Questions about the table below.
1) What is the entry just right of 107?
2) What is the top-right entry?
3) What is the entry just left of 151?
4) What is the entry just right of the smallest entry?
5) What is the entry directly below 122?
6) What is the bottom entry of the column that holds the largest entry?
7) What is the last entry, reading row by row?
8) What is the maximum?
129  127  128  125  121  129  128
135  135  151  108  118  130  136
130  127  136  120  132  138  129
122  115  107  143  137  126  120
128  119  106  148  131  125  127
126  127  133  121  131  132  124
130  124  123  133  124  125  129
124  124  118  133  125  117  123
129  125  127  127  137  135  127
133  133  148  114  120  133  133
1) 143
2) 128
3) 135
4) 148
5) 128
6) 148
7) 133
8) 151

B =
array([[131, 130, 122, 124, 137, 137, 123, 109, 109, 146],
       [131, 127, 122, 124, 137, 136, 123, 134, 134, 135],
       [131, 134, 123, 124, 137, 141, 123, 134, 134, 136],
       [131, 130, 122, 124, 137, 137, 123, 134, 134, 130],
       [130, 141, 122, 124, 137, 149, 123, 149, 149, 136],
       [119, 130, 126, 124, 137, 137, 123, 131, 131, 134],
       [135, 122, 119, 124, 137, 137, 123, 130, 130, 136],
       [131, 148, 108, 133, 137, 137, 124, 128, 128, 121],
       [139, 130, 122, 133, 143, 142, 119, 134, 134, 136]])
Which number is the last entry, reading row by row?
Answer: 136
The third entry on the diagonal from the top-right corner is 134
The first entry, reading row by row is 131
The third-last entry, reading row by row: 134
The 2nd entry on the diagonal from the top-right corner is 134
Which number is the entry directly above 142?
Answer: 137
Which number is the bottom-left entry?
Answer: 139
Which number is the third entry, reading row by row?
Answer: 122
Which number is the entry in the top-right corner?
Answer: 146
The entry just left of the smallest entry: 148
Which number is the entry directly above the smallest entry?
Answer: 119
Which number is the entry directly below the smallest entry?
Answer: 122
Which number is the entry just right of the smallest entry?
Answer: 133
Which number is the smallest entry in the last row?
Answer: 119
Which number is the 3rd entry on the main diagonal?
Answer: 123
The last entry in the row that holds the smallest entry: 121
The entry directly above 126: 122
Which number is the smallest entry?
Answer: 108
The first entry in the row that holds the smallest entry -> 131
